Here is a tiny trained network, its code and every weight. The questions are about switching its units off for an input and a class, where a switched-off unit gives its printed mean instead of its output.

import numpy as np


def w(rows, s, z=0):
    codes = np.array(rows[::2]) - 128.0
    scale = np.full(codes.shape[1], s)
    scale[-1] = z or s
    return codes * scale


def f(y):
    return np.maximum(y, 0)


def log_softmax(a):
    a = a - a.max(-1, keepdims=True)
    return a - np.log(np.exp(a).sum(-1, keepdims=True))


def net(x, mask):
    res = np.array(x, float).reshape(1, 3) / 4 @ E
    y = f(res @ A[0][:, :-1].T + A[0][:, -1])
    res = res + np.where(mask, y, B[0][:, -1]) @ B[0][:, :-1]
    return log_softmax(res[-1] @ U[:, :-1].T + U[:, -1])


A, B = {}, {}
E = w([
[80,93,16,254,204,183,57],'x0',
[252,209,69,97,101,142,20],'x1',
[116,82,193,159,26,240,63],'x2',
],0.0074)
A[0] = w([
[191,225,65,90,193,30,126,239],'N1',
[64,18,82,223,154,208,81,165],'N2',
[198,121,90,187,73,207,35,205],'N3',
[228,161,144,96,31,210,54,232],'N4',
[178,151,43,206,134,194,39,204],'N5',
[148,175,51,111,226,52,132,201],'N6',
[41,30,98,237,159,183,109,164],'N7',
[166,152,235,32,32,104,169,185],'N8',
[39,106,152,86,172,43,223,252],'N9',
[16,36,129,208,152,141,185,229],'N10',
[111,68,254,65,41,138,188,222],'N11',
],0.0077,0.0037)
B[0] = w([
[225,181,77,105,218,33,160,217],'N1',
[57,122,182,209,190,222,40,253],'N2',
[170,111,54,135,63,220,41,230],'N3',
[187,234,126,60,43,217,1,235],'N4',
[174,86,42,161,118,195,88,238],'N5',
[163,195,57,162,221,80,164,209],'N6',
[45,105,141,225,192,211,64,249],'N7',
[186,130,238,42,76,75,84,237],'N8',
[110,54,136,84,139,63,225,233],'N9',
[31,114,139,193,211,200,183,253],'N10',
[73,112,247,49,44,135,130,249],'N11',
],0.0078,0.011)
U = w([
[185,110,182,76,111,62,152,82],'0',
[165,144,88,188,176,134,101,8],'1',
[196,150,40,119,55,208,51,89],'2',
[41,29,194,77,51,112,203,124],'3',
[57,41,134,159,137,135,195,3],'4',
[1,80,135,223,179,226,101,196],'5',
[177,195,49,108,213,35,194,194],'6',
[161,212,232,57,43,154,47,183],'7',
],0.0081,0.0036)

Each question gives the input, the list of numbers given to net, and the class t.
The units are the neurons (one row each of A and B). Each row of codes is followed by its name. A weight is (code - 128) times the scale printed after its matrix; where a second scale follows, it is the last column's (A, B and U).
mask holds one flag per neuron, in row order. A switched-off neuron (its flag False) gives its mean, the last column of its row in B, instead of its output. The means were averaged over made-up inputs and are rounded, as every weight is.
A unit's drop is (log p(t) with every unit on - log p(t) with that unit switched off) / (log p(t) with every unit on - log p(t) with every unit switched off).
most important unit: the unit with the biggest drop
top k neurons: the k neurons with the biggest drops, biggest first
drop of u: that unit's drop, to one decimal
input [1,2,-1], class 2: most important unit	N9
input [6,1,-5], class 1: top 3 neurons	N1; N6; N11
input [0,-7,-6], class 4: top 4 neurons	N10; N9; N4; N8
input [-6,-4,-7], class 0: top 2 neurons	N8; N11
input [7,4,6], class 2: top 2 neurons	N3; N4
input [1,-8,-6], class 4: top 2 neurons	N9; N2
input [2,2,0], class 2: drop of N10	0.2
input [-2,-8,-4], class 3: drop of N9	0.1
input [4,3,-3], class 1: drop of N4	0.4
input [-5,6,-5], class 6: drop of N1	0.3
